Below is a small trained network, with its code and all its weights. Each question gives an input and a target symbol and asks what happens when units are switched off, that is, made to give their printed mean instead of their output.

import numpy as np


def w(rows, s, z=0):
    codes = np.array(rows[::2]) - 128.0
    scale = np.full(codes.shape[1], s)
    scale[-1] = z or s
    return codes * scale


def f(y):
    return np.maximum(y, 0)


def softmax(a):
    e = np.exp(a - a.max(-1, keepdims=True))
    return e / e.sum(-1, keepdims=True)


def log_softmax(a):
    a = a - a.max(-1, keepdims=True)
    return a - np.log(np.exp(a).sum(-1, keepdims=True))


def net(x, mask):
    ids = ['αβγδεζηθλμξπστφω'.index(c) for c in x.split()]
    T = len(ids)
    res = E[ids] + P[:T]
    u = 0
    for l in range(2):
        r = res
        for j in range(2):
            rows = slice(3 * j, 3 * j + 3)
            q, k, v = (r @ M[l][rows].T for M in (Q, K, V))
            z = softmax(np.where(np.tri(T) > 0, q @ k.T / 3**0.5, -1e9)) @ v
            o = O[l][rows]
            res = res + np.where(mask[u + j], z, o[:, -1]) @ o[:, :-1]
        u += 2
        y = f(res @ A[l][:, :-1].T + A[l][:, -1])
        res = res + np.where(mask[u : u + 12], y, B[l][:, -1]) @ B[l][:, :-1]
        u += 12
    return log_softmax(res[-1] @ U[:, :-1].T + U[:, -1])


Q, K, V, O, A, B = {}, {}, {}, {}, {}, {}
E = w([
[61,150,125,147],'α',
[50,97,79,149],'β',
[113,157,133,212],'γ',
[128,57,66,99],'δ',
[151,117,106,165],'ε',
[117,136,107,95],'ζ',
[146,109,102,194],'η',
[208,71,102,254],'θ',
[160,115,135,195],'λ',
[71,145,171,97],'μ',
[208,164,173,224],'ξ',
[107,95,154,128],'π',
[104,57,99,94],'σ',
[107,137,154,94],'τ',
[47,161,211,145],'φ',
[207,216,169,123],'ω',
],0.0068)
P = w([
[135,209,72,130],'0',
[102,141,108,204],'1',
[102,142,116,189],'2',
[109,139,129,172],'3',
[113,128,141,161],'4',
[115,121,153,153],'5',
[119,110,167,140],'6',
[122,103,178,131],'7',
[125,94,193,123],'8',
[130,79,204,114],'9',
[130,70,218,107],'10',
[136,61,233,97],'11',
[141,57,244,88],'12',
[135,42,254,87],'13',
],0.0057)
Q[0] = w([
[161,116,121,115],'L0H1',
[139,157,160,178],'L0H1',
[27,163,117,5],'L0H1',
[83,106,134,134],'L0H2',
[136,118,113,132],'L0H2',
[141,140,163,150],'L0H2',
],0.033)
K[0] = w([
[105,110,159,154],'L0H1',
[207,140,174,98],'L0H1',
[85,219,7,198],'L0H1',
[126,106,55,137],'L0H2',
[132,138,111,162],'L0H2',
[164,82,136,82],'L0H2',
],0.023)
V[0] = w([
[251,101,90,120],'L0H1',
[160,80,194,111],'L0H1',
[117,134,123,148],'L0H1',
[153,132,83,95],'L0H2',
[128,122,108,114],'L0H2',
[81,89,112,128],'L0H2',
],0.012)
O[0] = w([
[254,18,65,20,18],'L0H1',
[242,144,163,170,6],'L0H1',
[105,124,92,138,219],'L0H1',
[140,112,45,72,5],'L0H2',
[154,102,107,107,96],'L0H2',
[219,45,179,123,232],'L0H2',
],0.0063,0.0012)
A[0] = w([
[152,238,137,106,36],'L0N1',
[194,255,139,182,145],'L0N2',
[46,66,214,13,140],'L0N3',
[175,226,115,37,136],'L0N4',
[180,118,91,187,107],'L0N5',
[79,63,137,109,4],'L0N6',
[92,180,149,106,115],'L0N7',
[88,62,118,62,196],'L0N8',
[191,246,132,52,128],'L0N9',
[78,116,94,38,194],'L0N10',
[196,143,28,14,15],'L0N11',
[128,115,220,176,220],'L0N12',
],0.0077,0.0018)
B[0] = w([
[183,210,85,152,133],'L0N1',
[197,203,39,118,163],'L0N2',
[60,143,99,253,211],'L0N3',
[57,92,221,110,133],'L0N4',
[159,164,52,157,165],'L0N5',
[182,178,117,112,152],'L0N6',
[121,135,96,82,155],'L0N7',
[92,178,184,128,174],'L0N8',
[151,119,233,83,134],'L0N9',
[63,90,179,154,163],'L0N10',
[104,12,35,66,134],'L0N11',
[189,79,188,107,253],'L0N12',
],0.015,0.0045)
Q[1] = w([
[162,129,107,127],'L1H1',
[252,152,87,177],'L1H1',
[85,134,99,164],'L1H1',
[199,125,74,146],'L1H2',
[141,125,117,150],'L1H2',
[156,117,91,83],'L1H2',
],0.034)
K[1] = w([
[148,142,155,144],'L1H1',
[252,98,199,125],'L1H1',
[157,168,83,62],'L1H1',
[137,101,208,231],'L1H2',
[103,132,136,173],'L1H2',
[200,96,162,149],'L1H2',
],0.02)
V[1] = w([
[174,200,119,72],'L1H1',
[149,115,50,170],'L1H1',
[212,101,114,89],'L1H1',
[170,80,252,137],'L1H2',
[80,133,105,235],'L1H2',
[138,245,148,169],'L1H2',
],0.017)
O[1] = w([
[227,159,96,107,122],'L1H1',
[146,34,126,161,200],'L1H1',
[199,122,165,73,149],'L1H1',
[58,91,3,129,15],'L1H2',
[53,157,181,205,248],'L1H2',
[162,68,129,241,107],'L1H2',
],0.014,0.011)
A[1] = w([
[108,82,42,195,160],'L1N1',
[142,85,175,122,129],'L1N2',
[88,137,44,113,1],'L1N3',
[197,98,73,151,12],'L1N4',
[47,166,73,158,139],'L1N5',
[44,112,148,112,186],'L1N6',
[95,2,147,160,42],'L1N7',
[191,129,50,115,171],'L1N8',
[190,55,164,121,118],'L1N9',
[161,110,165,59,162],'L1N10',
[155,189,16,216,51],'L1N11',
[111,139,120,198,133],'L1N12',
],0.0085,0.0032)
B[1] = w([
[59,165,215,84,179],'L1N1',
[188,149,162,152,217],'L1N2',
[132,198,134,245,137],'L1N3',
[61,146,131,237,166],'L1N4',
[243,131,57,81,200],'L1N5',
[152,13,166,101,216],'L1N6',
[142,189,73,19,221],'L1N7',
[172,95,232,97,157],'L1N8',
[148,112,44,51,242],'L1N9',
[64,186,87,219,217],'L1N10',
[35,213,92,9,171],'L1N11',
[67,93,71,175,248],'L1N12',
],0.013,0.017)
U = w([
[156,71,181,76,72],'α',
[122,113,164,108,113],'β',
[111,135,171,241,111],'γ',
[125,151,31,201,27],'δ',
[81,20,88,168,149],'ε',
[130,101,253,154,137],'ζ',
[112,109,185,152,253],'η',
[180,114,35,40,112],'θ',
[132,115,123,135,215],'λ',
[45,169,112,182,104],'μ',
[226,86,158,178,119],'ξ',
[77,136,166,72,98],'π',
[119,131,131,138,190],'σ',
[105,131,117,138,172],'τ',
[58,168,56,94,66],'φ',
[151,223,191,114,118],'ω',
],0.0036,0.0046)

Each question gives the input, a string of symbols that net reads in full, and the target symbol t.
The units are the heads (3 rows each of Q, K, V and O) and the neurons (one row each of A and B). Each row of codes is followed by its name. A weight is (code - 128) times the scale printed after its matrix; where a second scale follows, it is the last column's (O, A, B and U).
mask holds one flag per unit, layer by layer, with each layer's heads first. A switched-off unit (its flag False) gives its mean, the last column of its rows in O or B, instead of its output. The means were averaged over made-up inputs and are rounded, as every weight is.
A unit's drop is (log p(t) with every unit on - log p(t) with that unit switched off) / (log p(t) with every unit on - log p(t) with every unit switched off).
The circuit of an input: a set's keep is (log p(t) with only the set's units on - log p(t) with every unit switched off) / (log p(t) with every unit on - log p(t) with every unit switched off). Starting from the 12 units with the biggest drops (on a tie, the unit counted first), units are removed one at a time, each time the one whose removal leaves the highest keep (on an exact tie, the one counted first), for as long as the keep stays at least 0.8.
circuit, biggest first: the units of the circuit, biggest drop first
most important unit: the unit with the biggest drop
k most important neurons: the k neurons with the biggest drops, biggest first
k most important neurons of layer l: the k neurons of layer l with the biggest drops, biggest first
which heads matter: for each layer, one digit per head in row order, 1 if its drop is at least 0.15 and else 0, layers parted by /
input α θ ε γ η β η θ β β, target γ: circuit, biggest first : [L1H2, L0H1, L0N12]
input φ μ β τ λ β, target δ: most important unit : L0N2
input β β ω λ γ β λ β η τ ω β τ, target ε: circuit, biggest first : [L1H1, L1N6, L1N12, L0H1]
input β δ α δ φ μ λ τ π ε φ ω, target ω: circuit, biggest first : [L1H1, L0H1, L0N9]
input γ σ θ γ τ β β β, target ξ: 2 most important neurons of layer 0 : [L0N2, L0N3]
input θ μ β α η β, target ω: which heads matter : 11 / 01
input γ β η γ ξ η, target ξ: 3 most important neurons : [L0N2, L0N3, L1N8]
input β θ σ α, target ε: 4 most important neurons : [L1N6, L1N12, L0N10, L0N12]
input θ γ ε λ μ, target ω: 2 most important neurons of layer 0 : [L0N11, L0N12]
input σ π θ α μ ξ η δ δ, target α: 4 most important neurons : [L0N11, L0N10, L1N6, L0N12]
input σ ε β β β, target α: 3 most important neurons : [L0N11, L1N6, L0N10]
input β η σ β ξ ω, target ω: circuit, biggest first : [L1H1, L0N9, L0H1]
input ζ β β σ β θ ξ φ γ η τ ε β, target θ: 3 most important neurons : [L1N5, L0N4, L0N10]
input η ξ β β θ γ β μ μ φ λ μ, target ζ: 2 most important neurons : [L0N11, L0N12]
input β β η β ε δ, target ε: 3 most important neurons : [L1N6, L1N12, L0N10]
input γ ω ε, target ω: 3 most important neurons : [L0N3, L0N9, L1N12]
input θ φ φ δ, target ω: most important neuron : [L0N11]
input μ γ β π η β θ θ, target θ: 4 most important neurons : [L1N7, L1N9, L0N5, L0N3]
input θ γ δ σ η γ β η θ φ, target ω: 3 most important neurons : [L0N11, L0N3, L1N10]
input δ β ε β θ θ θ γ, target θ: circuit, biggest first : [L0H1, L0N3, L1H2]
input β θ β π, target ε: most important unit : L1H1
input γ β μ φ, target ξ: which heads matter : 01 / 01
input τ β β δ φ λ β φ, target φ: 4 most important neurons of layer 0 : [L0N9, L0N4, L0N3, L0N10]
input β β γ γ β γ σ, target ε: circuit, biggest first : [L1H1, L1N6, L0H1, L0N10]
input β β τ η σ β δ β δ β γ ω ζ θ, target ω: circuit, biggest first : [L1H1, L0H1, L0N9]
input β β α ξ ω α φ β, target ε: circuit, biggest first : [L1H1, L1N6, L0H1, L0N10]
input β θ γ, target θ: 4 most important neurons : [L0N3, L1N7, L1N9, L0N5]
input σ σ φ σ α α, target α: 3 most important neurons : [L0N11, L0N10, L1N6]
input σ η β β τ σ β γ β β γ φ, target α: 4 most important neurons of layer 1 : [L1N6, L1N5, L1N10, L1N12]
input θ γ θ μ δ η γ π, target ω: 3 most important neurons : [L0N11, L0N3, L1N10]
